Below are the code and all the weights of a small trained network. Each question names an input and a class and asks about switching units off, where a switched-off unit gives its printed mean instead of its output.

import numpy as np


def w(rows, s, z=0):
    codes = np.array(rows[::2]) - 128.0
    scale = np.full(codes.shape[1], s)
    scale[-1] = z or s
    return codes * scale


def f(y):
    return y / 2 * (1 + np.tanh(0.7978845608 * (y + 0.044715 * y**3)))


def log_softmax(a):
    a = a - a.max(-1, keepdims=True)
    return a - np.log(np.exp(a).sum(-1, keepdims=True))


def net(x, mask):
    res = np.array(x, float).reshape(1, 7) / 4 @ E
    y = f(res @ A[0][:, :-1].T + A[0][:, -1])
    res = res + np.where(mask, y, B[0][:, -1]) @ B[0][:, :-1]
    return log_softmax(res[-1] @ U[:, :-1].T + U[:, -1])


A, B = {}, {}
E = w([
[201,196,59,204,123,226,65,50,230,240,222,20],'x0',
[135,118,137,133,128,122,132,121,117,133,131,126],'x1',
[130,103,117,146,125,126,150,129,128,136,142,138],'x2',
[111,120,122,138,111,125,135,123,117,142,129,130],'x3',
[113,118,126,156,116,132,128,136,128,140,131,135],'x4',
[242,205,32,183,128,10,178,225,3,215,13,45],'x5',
[24,197,128,14,242,95,207,42,17,206,210,63],'x6',
],0.0035)
A[0] = w([
[223,79,129,192,54,160,53,235,215,68,61,159,203],'n0',
[197,82,77,212,38,150,31,189,214,105,53,176,153],'n1',
[52,34,229,35,128,36,181,239,47,21,26,203,101],'n2',
[20,219,87,32,242,66,219,44,36,213,227,46,226],'n3',
[196,208,42,176,80,32,166,191,66,207,33,82,23],'n4',
[206,212,58,222,147,193,90,45,217,191,219,64,6],'n5',
[43,48,191,91,103,252,56,65,186,80,221,206,48],'n6',
[183,184,51,190,94,209,74,40,184,202,223,8,34],'n7',
[213,183,51,193,87,71,173,176,36,196,53,66,44],'n8',
[31,72,226,136,128,218,86,47,222,45,229,185,35],'n9',
[28,73,191,23,148,41,192,223,48,32,60,216,177],'n10',
],0.0036,0.0021)
B[0] = w([
[45,61,130,156,176,168,64,171,208,197,59,114,224],'n0',
[53,31,203,98,144,131,55,216,176,162,73,149,209],'n1',
[219,207,53,214,32,196,118,47,153,203,174,191,215],'n2',
[36,37,200,177,138,155,57,200,227,239,47,174,254],'n3',
[200,183,218,71,66,62,247,199,58,31,205,54,183],'n4',
[203,174,18,167,34,146,166,34,97,130,86,228,178],'n5',
[216,194,208,36,34,40,190,223,74,61,223,59,216],'n6',
[176,191,91,186,11,133,108,28,181,180,72,211,187],'n7',
[186,185,193,76,75,31,196,212,88,30,188,47,182],'n8',
[196,223,253,61,41,17,199,198,59,16,215,54,219],'n9',
[189,156,38,221,42,174,82,43,157,227,78,192,224],'n10',
],0.0038,0.0043)
U = w([
[216,231,234,47,43,31,241,215,47,27,252,35,53],'0',
[115,71,101,161,138,161,74,108,149,168,126,119,251],'1',
[183,192,50,227,37,217,85,5,140,199,95,224,36],'2',
[75,82,112,113,171,182,89,157,150,154,125,87,208],'3',
[1,40,191,150,191,196,24,207,204,249,28,124,48],'4',
[123,96,91,82,202,193,88,136,105,113,104,95,177],'5',
[118,124,67,139,230,201,103,137,110,80,151,96,162],'6',
],0.0032,0.0025)

Each question gives the input, the list of numbers given to net, and the class t.
The units are the neurons (one row each of A and B). Each row of codes is followed by its name. A weight is (code - 128) times the scale printed after its matrix; where a second scale follows, it is the last column's (A, B and U).
mask holds one flag per neuron, in row order. A switched-off neuron (its flag False) gives its mean, the last column of its row in B, instead of its output. The means were averaged over made-up inputs and are rounded, as every weight is.
A unit's drop is (log p(t) with every unit on - log p(t) with that unit switched off) / (log p(t) with every unit on - log p(t) with every unit switched off).
The circuit of an input: a set's keep is (log p(t) with only the set's units on - log p(t) with every unit switched off) / (log p(t) with every unit on - log p(t) with every unit switched off). Starting from all 11 units, units are removed one at a time, each time the one whose removal leaves the highest keep (on an exact tie, the one counted first), for as long as the keep stays at least 0.8.
circuit, biggest first: the units of the circuit, biggest drop first
most important unit: the unit with the biggest drop
k most important neurons: the k neurons with the biggest drops, biggest first
drop when u is switched off: that unit's drop, to one decimal
input [-8,1,-4,1,-6,3,-8], class 2: most important unit : n2
input [8,5,0,-4,7,-2,4], class 2: circuit, biggest first : [n7, n5]
input [-7,-1,2,4,-7,-1,-5], class 2: circuit, biggest first : [n2, n10]
input [-4,5,3,5,-2,0,-8], class 4: 2 most important neurons : [n0, n1]
input [-8,2,7,2,8,-1,-4], class 2: 2 most important neurons : [n2, n10]
input [3,4,3,-3,-4,-5,-4], class 0: 3 most important neurons : [n9, n6, n3]
input [0,5,-6,4,-1,-6,3], class 0: 3 most important neurons : [n9, n6, n0]
input [-8,7,4,-8,-5,-3,-7], class 2: 3 most important neurons : [n2, n10, n3]
input [-8,-4,2,4,6,5,6], class 2: 2 most important neurons : [n10, n2]
input [-8,-3,2,0,2,-4,2], class 2: circuit, biggest first : [n10, n2]
input [-8,2,-6,-3,-2,-4,6], class 2: 2 most important neurons : [n10, n2]
input [-3,-3,-1,5,4,-8,-7], class 0: 3 most important neurons : [n9, n6, n3]
input [8,-5,6,-8,8,-3,3], class 2: 2 most important neurons : [n7, n5]
input [0,1,1,-3,5,0,8], class 4: circuit, biggest first : [n3]
input [6,2,6,-4,-6,0,7], class 4: 2 most important neurons : [n3, n2]
input [-8,2,7,-4,-8,4,-1], class 2: drop when n2 is switched off : 0.4
input [-8,-1,-4,6,5,-8,-2], class 0: drop when n10 is switched off : -0.2
input [6,-1,5,-5,0,-8,-4], class 0: drop when n6 is switched off : 0.4
input [-6,-4,5,6,-3,-8,2], class 0: drop when n0 is switched off : 0.1
input [-8,0,5,-6,8,-7,5], class 2: most important unit : n10
